Each row is followed by its grade, which names the range that a hidden value of the row falls in. A new part has a new value, new ranges and new names.
[ 105  183 -174  -63  129   21 -128  -13 -237 -277 -136   12  368 -221
 -175  -12  109 -217   86  -39 -327   20 -104 -225  284  573 -307 -390
 -367  -50  256 -231    7 -161   65   58   56   -6   47 -610  192  -19
  391 -414   19] | Rebeg
[ -72 -242  197 -131   89  281   -2 -197 -315 -376 -124 -337  189 -315
  -10  -57  299  242  352   35 -206 -230  212 -123  124  -31  352  220
 -327  169 -268 -212 -109   31  -54    9  118  -73   -6 -206  127   39
  153  -34 -223] | nagol
[-510  267 -212 -156  262   51 -194   54 -469  165  279 -249 -156   34
  -87  254  277  -29  181 -253 -100 -380 -125   32 -647 -308 -153  503
  -56  103 -334 -129 -476 -106  -69  -95  185   68  -13  160  127  419
 -475  123  -82] | Zoz
[-373 -269  121 -156  155  417 -105  -56 -301  -16   72 -413 -100 -137
  114    6  175  104  298 -121   82 -603  149  288 -133 -134  321  385
 -125  102 -231  -80   67   11  -30  137   97  -88 -120   24  211  333
  -46   14 -169] | Feka
[ 189  405   58    6  -69 -234  119  300  136  170   22  331 -586  176
 -356  -28 -274 -219 -103 -179  123  100 -502 -111 -297 -325 -403  -42
   38  330  136  311 -137 -320 -199 -389   48  303  213   55  182  431
 -475 -172  132] | zoza
[ 305  -54   22  -35   91  -84   66 -303  -67 -135 -166  238   61 -423
 -129   44   44 -103  402  -71 -371   66 -143 -221  367  544 -144 -365
 -158  213  110 -139 -112 -170 -157 -174   99 -121  353 -429  117  216
  130 -451  -65] | pas
[-212 -294  -12 -116    2   40 -143  223   48 -194  -93  166 -132   90
  -72  155  188  252   -6  137 -175   39  -83 -117 -340 -128  307   38
  -36  -90 -152 -309 -189   17 -469   18   89  100  -96  159  179   75
   -1   88  -52] | pas
[-156  203  -43  224 -228  -36  113   -3  146 -238   28  131 -204  225
  143  -97  -61 -170 -105  -20 -109  191   52  -34  -61 -234 -258 -123
  -78  274   66   50  -38 -101  129 -211 -121   26 -377 -104 -179 -207
   -2  101 -124] | nagol
[  21   -6  289  315 -449  -22  282  262  260 -208 -209  232 -519  459
  -13 -111   46  105 -256  129   10  127  -58   20 -224 -640  201   -5
 -184  177  122   82   55 -153 -320  -49 -188  135 -408  448   52 -257
 -265  212 -161] | Zoz
[ 201   68  449  -31 -207  278   54  106 -194 -460 -140  113 -118  215
 -448 -194   60  161  -25  117 -237  248 -212 -160   53 -331  187 -394
 -600  115  209  191  244 -197 -319  425 -257  228  -65  252  564  -63
 -110 -472 -316] | Feka
[ -69   56  -29  270 -224   14   73   72  155  -97   13  304 -462  110
  205 -138   24   98 -105  277 -103    5   -5 -124 -370 -250  228  143
   68 -137 -321 -126  -99   46 -195 -207 -193  -62 -264   89  193   22
 -205   35   13] | pas
[  86  511 -139  363 -208 -155   39  223 -434  -70   64   95 -289  239
 -256 -301  -55 -453 -199  -51 -242 -119 -231  -80   14 -127 -386   40
 -434  -87  -53   56 -222 -178  314  -81 -186   93 -219 -423  355   14
   73 -474   47] | kopu
[  52 -247  203  -93 -107  122  158  217 -100 -419 -440 -427  204  -71
 -154 -171  241   41   37 -179   30 -212   78  -82  236 -112  100  123
 -431  392  204  -91   18 -161  -12  -66  138  164  -88 -233 -186 -180
  311  208 -148] | Rebeg
[ 216 -143  -51 -655  278   20  -79  201  -85 -273 -308   18  129 -263
 -539    3   88 -139 -103  110   -1 -271 -131  -92   54  260   49   31
 -325   26  141 -358  -22  -82 -285 -377  459  241  158 -673  275  343
  462  -14  310] | kopu
[-236  -46  -26   15  129   69 -229  268 -194  -80    4   50 -123   56
  -57  189  325  436   -6  236 -148 -130 -129 -223 -643 -229  403  302
  -63 -353 -366 -343 -309   32 -509  115   58   44  -22  315  461  136
 -296   12  -35] | kopu
[-247  185 -266   93 -215  -62  -76  413  395 -137  -83   42  -71  174
  352   73  -60   63 -229  152   -3  329   39 -268 -240 -136  -33  -26
  120   15   -5 -202  -83  -32   -9 -267  -50  155 -368  -43 -273 -161
   63  408  142] | Vele
[ 497  320 -103  291  -48 -399  428  -40  432   77  -97  484 -259 -166
  -32 -184 -366 -343  191   -4   -4  508 -438 -431  516  474 -576 -694
  286  266  484  334   81 -280  -90 -612  -90  -56  474 -330 -217  126
 -144 -347  223] | nagol
[ -79 -254 -116 -395  355   90   70 -193 -419   20 -121 -445   83 -587
 -125  -21  294 -123  489 -337  -17 -694   15  -12    5  249   18  535
  -85  356 -262 -224 -348  -60   -7 -429  355  -80  394 -468 -101  565
   25   87   21] | nagol
[ -45  -35  164 -277 -280  119   99  276  -48 -523  -59  293 -381  450
 -631 -324   -3 -269 -437   81 -121   43 -139   42 -230 -604    4  -26
 -428  133   10    5   40  -45 -198  -83  -32  401 -468 -146  320  -18
  173   -8    7] | nagol
[-363   -6  166  321 -314   75  -35  381   35 -151  172  -18 -308  451
  -87 -108 -173 -147  -49 -245   -3   97 -101   99   67 -517 -154  -12
  -24  167  -44  209   -2  -92  159  172  -23  240 -470   19   32  -98
   57  -89  -86] | kopu
[ -63 -156  289  233 -105   84  262 -199  410   37  218  543 -500   46
  -64    1 -134   24  413  -97  -65  294 -322  -84   72  -59  -39 -487
  472  158   76  319  205 -110 -506   23  -80  -68  128  420  111  242
 -555 -274  -77] | Feka
[-205 -569  113  321   36  148   -7  -84  274  116   58  134 -236 -269
  464  116   20  379  526  129  -29 -111   47  -38  125  247  519   -3
  499 -199 -322 -162   38  134 -372   38   42 -320   91  159  105  208
  -91 -118  -20] | pas
[ 126 -123  181  839 -205 -226  468  -40  583  106  -83  187 -206   55
  598   39 -156  231  445  224   54  550  -59 -260  741  228   80 -622
  457   37  399  258  227 -123 -218 -185 -143 -359  105  342 -396 -388
 -185  -33  -64] | Vele
[ 229 -347  238  309 -159  -27   68  -87 -260 -224 -446 -260  217 -318
   36  -23  186  -21  411 -377 -315 -263   74    9  619  369   -6  -76
 -478  413  159 -155 -142 -244  139  155   80 -118  104 -421  -70 -132
  433 -361 -343] | Rebeg
[-167 -597  108 -163  -77  503  -98  154 -343 -240 -298 -553  140 -344
  126 -211  293  143  240  -56  -60 -708  272  128  169  124  667  447
 -370  -73 -309 -376  101   96   16  289  -18  -57 -185 -298  251  196
  456  -37  -86] | Feka
[ -47  -22  234 -290  227   75   99  -10  148 -184  -92 -219  173  -28
 -159  210  -20  125  330 -179  116  306 -149 -111  291  -27 -206 -428
  -68  590  541  258  170 -281 -236 -115  267  161  272  147 -268   59
 -119  106 -193] | Feka
[  53 -327  285 -122  -25  309 -277  134 -145 -309 -155 -245  129 -336
   35    7  -19  347  248  213 -168 -148  228 -100  342   32  604  203
 -314  -84 -412 -326    1  101   28  118  223   64 -109 -486  449  157
  538 -277   14] | Zoz
[-158  -11  -70 -305  249  110 -369  477 -473   94   81  146 -311  251
 -547  120   82  -13 -222  101  -51 -427 -407  169 -562 -128  171  148
 -339 -441  -62 -198 -100  -91 -460  290   89  223   26   80  916  521
  -79 -446  102] | zoza
[ 222  312 -125   37 -321 -107   79  271  155 -204 -120  341 -186 -144
 -190 -204  -44  -94  -28   -5 -319  387 -312 -644 -144   -9 -125 -100
  -11   47 -234  -95 -260 -111 -136 -262 -176  272   75 -237  108  190
 -156 -164  212] | Vele
[ 306  130   88  219 -268 -250  274  367   31 -179 -279  115 -152  126
 -278 -161    2   -7   42  -43 -182  446 -399 -496  222 -112 -123 -310
 -221  218  252  159 -178 -269 -233 -142 -157  237  239  103  -49  -74
 -137 -179  -37] | Feka
[ 302  214  122 -211  127  -33  368  141  291 -130 -187  -36 -186   21
 -147 -179 -172 -106 -151  381  409   16  -52  -72  298 -107   -4 -122
  -65  139  421  155  346 -126 -139 -679  248   89   30 -290  -30   47
   78  254  327] | zoza
[ -53   61 -394 -110  191  -53 -126  -14  -63 -209  -87  100  399 -488
   12  127  351   73  253  112 -432  103  -75 -626  -69  605   -3  -64
   88 -305 -252 -575 -359   48 -241 -200  157  -69  172 -460   30   99
  124  -28  240] | kopu
[ -40  346 -194  178 -111   96  257   21  343 -116  173  261  -95  -50
  105 -298 -155 -228  124   65  -31  438 -254 -466  151  239 -322 -537
  358  -65  169  234  281  -60  -54 -175 -312  -16   12  -82 -102   48
 -255 -136  208] | pas
[-499  120  132 -187 -118  236   67  174  327 -357  283  156 -267  505
 -168    5  -20   18 -188  150   80  365  -10  -34 -318 -719   -4 -132
  138  117   16  124  181   25 -255  -99   88  292 -574  315  -48 -123
 -234  429   29] | Vele
[-358 -193 -125 -318  368  142 -102 -199 -389   39   75 -385  105 -309
    6  223  292  -73  415 -166  -86 -572  148  182    4  155   71  392
  -90  143 -209 -318 -261   -7    0 -219  426 -129   35 -319  -23  371
  107  136  -12] | Vele
[-158 -312  303  -80  177  351  -24   22 -116 -119  -29 -379   96 -240
   46   71  158  379  436   34   81 -238   78  -45  180  -53  461  147
  -26   19 -130  -50  124    8 -229  151  197  -49   89   88  212  181
  -38  -32  -88] | zoza
[ 370  -96  456  179 -211   77  360   56  -81 -284 -248  -13 -244 -107
 -370 -402   37   11  197 -121  -12  -90 -216 -220  291 -214   95  -10
 -250  304   15  255   67 -181 -159  -83  -46  118  188  -91  212   76
 -119 -308 -103] | Rebeg
[ -89  -81  -16 -198  -51    7 -134  131 -226 -264 -187   76 -133   25
 -237   69  269  101  -89  -82 -282 -143  -87  -96 -543 -253   96  255
 -366  192 -209 -296 -387 -103 -289  -38   27  181  -66   22  209  142
  -77   32 -197] | nagol
[  93   86  -49  198 -165   23  149  127  204 -204  -14  204  -14  -52
  -57 -252 -167 -291   57   43 -104  207 -130 -249  490  298 -199 -420
   66 -101  163   23  214  -53   74 -109  -51   25 -136 -494   47  -51
  291 -278  241] | kopu
[  62  312 -124 -262   82    8   -6  318 -337 -127  -34  -53   23  121
 -565 -141  -39 -453 -127 -148  -74  -75 -350  -72  153   90 -404 -233
 -430   39  365   65   45 -249   37  -18   56  282   30 -406  291  226
  179 -341  158] | zoza
[ 201  219  318  -38   22  335  205  -19   79  -58   38  -89 -235 -207
  -52 -268 -173   94  229  123  229  -50 -131 -165  146 -120  147  -82
    5  111   23  339  402 -110 -106  -98  -96   33  172    7  349  340
 -332 -249   74] | Zoz
[-318   -5  198  274 -324  270  196  245  309 -353   57 -183   15  380
  147 -204 -141 -111  -23  -23  126  304  120   13  485 -302  -68 -376
    3  149  343  252  465  -57  183  170 -115  115 -602   12 -245 -431
  220  162  -43] | zoza
[-237  202  -87 -190   12  130 -133    6   35 -202  178  137  -87  -81
  -60   72   60   15   48  104 -203   91   14 -234 -299 -165   19  124
   49  -24 -369 -230 -179   45  -94 -212  149  128 -227 -212  162  198
  -84   84  140] | Zoz
[-270  113 -137  587  100  -97  286 -190  282  471  339  246 -449   74
  480  118 -117 -164  392   -2  153  -60 -159  133  139  243 -226 -278
  638 -132  196  227  162  -98 -152 -201  -69 -428   24  292 -127  140
 -518  -80   84] | Zoz
[-403  234 -246 -547  281   73 -185  207 -224 -222  218 -116  132  -57
 -415  144  253   50  115  -71 -186  175 -246 -480 -507 -239 -135  186
   30   61 -309 -183 -429  -10 -265 -246  279  353  114  -35   25  358
 -269  230  145] | Feka
[-191  203  -66  410 -271    9   10  119 -262  147  117  -29 -432  158
  119 -145  -56 -285   97 -341 -154 -247 -147  122 -140 -192 -239  164
 -143  185 -155  143 -192 -186  246   89 -275   -8 -183    9  113  196
 -225 -302 -181] | Feka
[ 139  190  108  -74   65  125  -53 -191  -49 -211   17   -7  111 -379
   -1   25  -43   64  329  107 -237  129   53 -286  296  190   28 -118
 -138  111 -170 -108  -29  -52   64 -174  155  -13   77 -459  205  175
  119 -279   45] | Zoz
[-416   -9  -84  228   36  127   13  136   13  -82  119 -323  -19   16
  401  -12  123  275  197   77   80   16  105 -210 -169 -226  170  241
  206   -1 -254  -22 -123   68    3 -118  -48  -83 -136  177 -187  -69
 -192  284  -77] | nagol
[-226 -207  117  -74   13  277 -316   17  -73   24   81  -70 -180 -310
  167  149   -5  253  348 -131 -132 -285   52   15 -250  -55  326  349
   58   85 -549 -207 -171   24  -78  101  119   19  -10  -98  336  482
  -75 -190  -77] | Vele
[-491  312 -195   91  -83  148   49  442   90  108  277 -376 -338  231
  271 -208 -180 -137  -85  -45  379 -124   -8  -43 -259 -516  -96  427
  282   67 -242  213    7   18  298 -349  -41  169 -337   -3 -207  194
 -228  399  230] | Vele
[-336  122  135  168 -128  285  -93  187   35 -203  142 -391  -89 -108
  279 -173  -28  250  162  -91  125  -85  161 -232 -218 -486  149  505
  139  198 -571   60 -111   68  266 -132   39  130 -261 -121  -50   76
 -139  204  -24] | Rebeg

Next part:
[-128  -49   39  -16  116 -106  -12   54 -310    0 -311 -323  -14 -291
   31   43 -354 -107  179 -129   -8   33   26 -147   54  248  -19  251
  -56  -46   83   12  110  117   12  191 -158  165 -155 -140 -170  -49
  -42   77 -200] | [90]
[ -86    1    3  -62   42 -120   92  -93 -152   20 -137  -95  -39 -213
  -59   22 -112   22   73   -7   85  -15  -51  -37  126   67   22   50
  -48  -49   47  -49  214    3  -66  127  -43  178  -55 -108   60   41
  -43   51  -74] | [89]
[ -67   89   -1   -1  -70 -114  240   47  -83  -75   13   61 -227  -88
   43 -113  -32    8   24   56  -35  -35  -36 -164  148  -93   10  -37
  -32  113  -39  -23   48   37  -31   77  -74  114  -51    9  122  -26
   27  131   94] | [87]
[ -41   84    4 -124  -81 -255  362 -194   26   11   49  194 -253  -86
  -85 -119  220   81  -44  190   54  -98 -126  -37  261 -145  125 -227
  -58  126  -49 -117  264  -54 -140   96  -35  211   97 -113  283   68
   31  132  136] | [114]
[-101    5   31   22   80  -74  -17   61 -205  -38 -176 -170  -71 -158
   69  -12 -223 -100  136  -78   24   15   40 -120   36  133  -41  152
  -22  -21   20  -45   90   49   33   81  -76   34 -113  -64 -111  -68
  -34   43  -83] | [97]
[-285  -66  -28  -53   41 -252  346   42 -538   62 -369 -277 -168 -491
  -46  -94 -222   21  123  -67 -126 -146 -118 -179  395  124  -31    2
 -110   20   55   42  192  207  -64  387 -275  415 -221  -97  154  115
   63  238  -81] | [89]
[-112   -4    1   39   38  -13   -6  103 -267  -25 -210 -222   -7 -187
   62   22 -310  -76  136 -116    6   17   27 -143   25  118  -60  198
  -39  -45   63   32   38  105   46  112  -97  102 -197  -31  -82  -23
  -33   68 -103] | [99]
[-133    4   -7   68  -39    3  106  134 -246  -34 -159 -129  -86 -163
   49  -42 -216  -13   96  -77  -53  -25  -14 -166  121   16  -57   78
  -80   38   46   65   -5   94    8  131  -96  140 -193   32   36    2
  -15  111   25] | [108]
[ 139   98   23  -92   62   -5 -149 -265  234  -37  118  102  111   99
  -43  144   45   14   34   89  312   94   25  135 -148  -16   70   68
   53  -95   43 -147  265 -192  -45 -159  218 -104  110  -99  -49  -30
 -131  -92  -92] | [89]
[ -12   60   46 -140  133 -230   87 -178  -47  -68  -68    0 -114 -176
   -7    1  -27  -39   78   76  171    1    3  -29   90   90   58   65
   54  -40    1 -155  290  -10  -54   93  -21   85   66 -180  -30  -59
  -41   41  -91] | [90]
[  19  141   10  125 -181  117   64  137  174 -129  183  228 -193  204
  137  -97   -9    1  -17   56   24   72   16 -170  -26 -228    9  -62
  -59  136  -56  -32  -90 -117   15 -132  103 -110   17  150   70  -66
  -86    2  231] | [90]
[ -12   85   -8  150 -110  159 -100  190   42 -104   97   29  -61  144
  149   -9 -199  -72   69  -59    7  105   73 -156 -164  -92  -65  111
  -25   38  -14   40 -183  -32   79 -171   86 -148 -152  148  -30  -83
  -56  -33   89] | [87]
[ -70   61  -49  110 -191   80   89  126  -50  -10   43   37  -95   53
   47  -64 -110    0    5  -23  -45   -2  -23 -145   11 -140  -16  -37
  -95   72  -11   57  -89   -7    6  -45    2   29 -137  118  164   55
   13   50  134] | [96]
[-131 -285  580 -323   69 -441  363  -33  331  137 -342  135 -323    2
 -187 -284  155  215  225  312  212  179  -11   67  402 -190  105 -370
 -215   85  395  151 -428  -61 -237  176   -1  507  -76 -424 -161 -154
 -487 -179   15] | [96]
[  -4   32 -100  132  -26  197 -265   91  -80   89 -163 -220  201 -105
  -21  107 -277   87   34  -92  197   83   36   47  -41  -11  -43  254
  -56  -98   97   27   40 -130  108  -47  -18  -90  -63   89 -154    5
 -175  -19 -152] | [114]
[ -72   68  -21  164 -143  123   -1  254  -86  -95   42  -18 -119   68
  142  -72 -225  -72   62  -88  -83   42   53 -219  -73  -85  -87   87
  -48   68  -26   84 -218   49   76  -79  -13  -66 -204  153   25  -60
   12   32  119] | [87]
[ -1  33 -15  -1 -30  22 -93 -81  33  10  -3 -17  48  29  -3  60 -61  -7
  62  -5 137  37   1  16 -60   0  26  43 -28 -33  39 -20 106 -79 -20 -84
  97 -38 -29 -30   5  21 -69 -22 -21] | [114]
[-165  -15   19  -64   48 -192  222   18 -330  -17 -230 -176 -141 -321
   -1  -51 -207  -19  112  -48  -38  -54  -58 -174  225  109  -13   61
  -58   -7   45    4  150  138  -48  257 -165  288 -136 -118   44   26
    6  142  -79] | [108]
[ -93  -27   37 -171  120 -254  181 -198 -240   33 -245 -157  -42 -335
 -104   22  -80   31   90   20  108  -65  -87  -29  252  150   61   19
  -51  -60   87  -75  363   40 -111  277 -110  313   11 -244   18   61
  -46  109 -156] | [89]
[  17  151  -72  114 -251  157   88   58  228  -48  173  241  -97  348
  221   13   82  -27   25  130   -5  104  -52  -99  -96 -315   63 -139
  -93  268  -26   63  -46  -96   58 -294  218 -114  -93  236  140   56
  -85  126  239] | [114]
[ -29   62   10   71  -70   43   35  111  -64  -78   -8  -15  -78   12
   79  -34 -159  -51   64  -31    1   23   39 -146  -26  -43  -35   77
  -35   47   16   27  -66   30   31   -7  -16    3 -129   44    2  -52
  -15   47   53] | [99]
[ -93   14    3   -6   -6  -56   88   15 -175  -35 -102  -86  -65 -159
   -2  -18 -161   -7   80  -54   22  -24  -20 -111   93   43  -25   65
  -40  -25   37   11   93   60  -41  116  -48  137 -113  -42   55   15
   -8   64  -15] | [113]
[ -36   85   13   52  -25    2    6   70   -6 -101   39   63 -126    5
   98  -49 -135  -65   57    8   82   45   63 -123  -42  -53  -25   65
   18   -9  -28  -72  -13  -23   32  -49   32  -73  -68   49   21  -65
  -41  -21   57] | [90]
[  57  111   31   69  -90   56  -74   69  200 -103  168  139 -110  218
  113  -36  -41  -83   35   36   79  106   82  -88 -176 -112   -3   59
   19   67  -47  -23 -112  -74   43 -225  110 -178  -37   62  -23 -120
  -35  -49  110] | [97]
[ -17   74   20   70  -53   41  -30  101   28  -80   27   10  -91   73
  120  -14 -150  -79   82  -19   24   88   48 -135  -90  -35  -15   96
  -24   53   -9   -4  -53  -19   42  -97   45  -70  -89   47  -52  -79
  -55    9   37] | [90]
[ -99    0   32  -23  107 -101   13   13 -256  -36 -214 -202  -27 -219
   46   20 -263  -97  150  -81   51   -1   35 -113   42  164  -34  179
   -5  -69   56  -47  138   91   18  145  -89  100 -133 -105 -100  -38
  -31   57 -145] | [87]
[  38  451 -398   14 -152  -80  339  145 -490 -268  439  -25  -72 -169
  316  -35 -508 -178 -125  128  -82  -91  112 -396 -191 -316 -117   28
  297 -100 -196 -126 -138  178  335  -44 -172 -191 -241  439  303  207
  407  296 -320] | [113]
[   1  137   -4  138 -247   75  138  229  124 -128  202  207 -265  232
  158 -171   -9  -38  -33   58  -87   42   24 -238  -22 -261  -14  -88
  -59  213  -87   68 -255  -20   47 -152    8  -83  -69  173  111  -79
   25   66  282] | [97]
[ -87   51   92  100    3  -17   65   95  -42  -63   14   77 -194   10
   55 -101  -82  -59   84   -2   16    5   53 -102    7  -57  -57   -4
  -46    4  -37 -172  -10  -78   10  -15   30  -64 -107   24   44  -98
  -60  -70   95] | [90]
[  24   62  -10   72  -24  120 -144   63  -21  -72    2  -71   72   52
   76   68 -211  -66   86  -72   94   69   76  -67 -156   10  -53  179
    8  -41   48   32  -36   -4   61  -90   62  -92 -132   45  -89  -56
  -49  -11  -39] | [108]
[ -18   96  -53  222 -267  267    2  271   26  -79  127   78  -54  229
  141  -55 -143   -8    5  -54  -83   45   23 -187  -96 -236  -79   -8
 -104  138    2  153 -282  -13   80 -159   68  -92 -210  260   98   -2
  -14   50  224] | [102]
[  90   99   30 -202  118 -249   82 -328  158  -66   53   97 -103 -132
  -77   73   88    2   29  156  222   54  -28   38   34   77  160   74
   66    8  -20 -178  390  -92 -131   21   42   88  194 -228   14  -69
  -41   37  -86] | [87]
[ -81   60    6   95  -86   17   75  194 -149  -89  -24  -53 -145   -7
  129  -88 -205  -82   74  -59  -81   10   33 -227   13  -37  -58   50
  -53   72  -13   39 -118   61   56   18  -67    8 -150   68  -12  -52
   12   74   58] | [90]
[   8  105   33  158 -182  265  -43  228 -188 -209   32  -40   98  199
  192 -123 -305 -173  109 -191  -53 -144  193 -239 -136  -34 -135   16
   19  -13  110  137 -187  179   26  115   54 -215 -157  184  -60   35
  121   98   44] | [87]
[  31   78    3   96  -21  143 -161   64   32  -86   50  -26   55  102
   97   71 -192  -78   97  -58   90   88   90  -59 -197  -11  -52  165
   10  -25   32   -9  -44  -45   63 -140  113 -155 -127   76  -87  -75
  -64  -38  -20] | [99]
[ 117  176   20 -147  -59 -207  348 -221   62  -61  140  138 -167    1
  -90  -76  300  159  -82  160   23 -112 -182  -45  301 -142  104 -205
  -73  190  -39 -127  413 -138 -135  134  -20  197  284 -165   41  -14
   -8  229   27] | [108]
[ 160  170   11  -58  -94  -18   37 -189  376 -104  338  325  -98  223
  -25   20  189   51  -60  175  197   82   -8   34 -118 -204   91  -71
   43   52  -59 -114  106 -193  -80 -232  213  -95  133  -10  143  -58
  -44  -55  131] | [113]
[ -77   13  -16   91  -80   94  -28  125 -138  -19  -73 -110   15  -20
   51    7 -229  -31   84 -102   -3   22   16 -117  -30   -8  -66   94
  -67  -14   56   85  -66   41   29   -2    1   33 -194   62   12   17
  -28   29    5] | [102]
[ -71  -29  289   68  312 -116   26   53 -327  -59 -207 -110  -47  106
   65 -182  229  -59  266   36   43 -264  120  161  204  -23 -304 -198
   -7   53  110 -239   17  -59  173   60   31 -217 -259  -96 -350 -270
 -102   36  -19] | [97]
[ -91  -29    6  -83   61 -131   28 -124 -194   49 -198 -176   26 -217
  -53   52 -159  -26  111  -43   90  -21  -36  -28   87  149   41   71
  -51  -79   77  -40  240   21  -64  141  -44  161  -51 -158   -6   67
  -39   46 -149] | [114]
[  59  170  -26  167 -252  164   25  201  222 -154  303  257 -197  323
  165 -111    4  -35  -44   51  -32   77   48 -192 -140 -281  -22  -51
  -28  178 -100   42 -255  -83   62 -261  108 -197  -51  216  101  -95
    5    6  286] | [90]
[  27   75  -18  148  -57  208 -226  147   20 -101   52  -53   62  145
  144   68 -239  -97   93 -106   62  107  100 -105 -230   -8  -77  200
   -4  -15   18   41 -118  -34  104 -178  105 -194 -147  114 -131  -92
  -68  -45   14] | [87]
[ -67   83  -32  103 -114   99   37  131  -35  -75   47   84  -95   82
  114  -52  -52   42   21  -20   55   23  -42 -119   60 -175  -82  -40
  -56   25  -18   14  -13  -52   55  -83   87  -11 -105  128   70    2
 -105   21  160] | [113]
[  37   52   24 -150  115 -163   20 -285   45  -11  -11    9    6 -139
 -104   98   25   35   52   67  221   24  -45   75   41   83   82   63
   22  -84   28 -157  380 -103 -112   37   75  100   98 -195   18   -5
  -73   -7 -120] | [102]
[  31   47   26 -164  110 -195   46 -302   42   16  -15    9   -3 -153
 -133   81   38   40   41   83  221   10  -48   90   54   75   93   40
   20  -89   26 -171  383 -106 -121   48   54  115  103 -210   45   10
  -57  -10 -133] | [89]
[ -10   98   -5  187 -188  186  -48  262   70 -114  120   78 -112  208
  176  -69 -188  -86   44  -44  -44   93   90 -204 -162 -156  -61   73
  -42  105  -25   87 -289   -2   89 -178   53 -156 -170  196    9  -85
  -20   -4  169] | [90]
[  -2   34   14  -41   45  -35  -10 -127  -30  -30  -33  -26   21  -87
  -39   68  -79   -1   70    9  136   15   -2    3    2   46   23   66
  -15  -53   50  -74  192  -56  -54   31   56   50  -25  -77   19    0
  -57    0  -56] | [102]
[  51  104   67  -42  -15 -105   78  -76  171  -87   94  166 -178   94
   51  -49   70  -49   25  123  114   58   21  -62  -10  -75   71  -22
    1   92  -40 -121  103  -93  -28  -81   57  -32   78  -70    1 -102
  -57    5   85] | [97]
[  57   78   59   54  -43  105  -63   -7  178  -77   47  103  -32  119
   72   69 -117  -42   53   36  136  149   42  -79 -132  -59   59   91
  -67   22   38  -93   46 -146   -4  -96  129  -48    6    4  -52  -70
 -174  -77   49] | [99]
[-150  -50    3  -28   34 -111   66  -33 -266   80 -265 -215  -10 -249
  -42   13 -194  -21  122  -71   27  -38  -43  -58  135  131   10   78
  -88  -44   78   -6  181   60  -43  170  -99  192 -126 -114   17   69
  -33   76 -114] | [114]
[  -8   57   29 -236  144 -326  133 -370  -52   43  -84    9  -37 -157
  -89   33  126   -5   57  119  247  -70  -80  100  143   83  104  -58
   43  -97    9 -237  520  -64  -96   92   33  138  137 -284   40   62
  -39   49 -161] | [114]
[-10  42  -8   0 -52  -1  25 -44 -54 -14 -11 -26   5  -6  -3  17 -75 -10
  46   3  63 -12  -7 -47   4 -24  11  -2 -49   8  44  -4  76 -30 -18   5
  25  37 -61 -21  42  32 -17  41  -7] | [96]
[ -66   95  -41  -82 -174 -214  413  -98  -13   -4   71  184 -290  -78
  -45 -149  166   82  -65  166  -42  -99 -144 -130  275 -186  122 -241
  -86  189  -63  -22  160    0 -130  102  -77  242   57  -38  332   99
   77  192  187] | [114]
[ -65  -28   11  188   50  257 -384  234 -200  -51 -159 -308  205   28
  158  137 -482 -168  218 -261   51  124  156  -97 -295  167 -175  361
  -12 -153  107   87 -178   50  167 -122   70 -188 -335   90 -279  -91
 -105 -101 -153] | [99]
[  26   90   39  -47    9  -87   60  -68   54  -96   57   80 -113    3
   36  -17  -17  -30   44   68  110   32   17  -71    1  -32   32   26
   17   23   -9  -84  105  -43  -24  -20   40    6   22  -64   -1  -70
  -44   19   19] | [87]
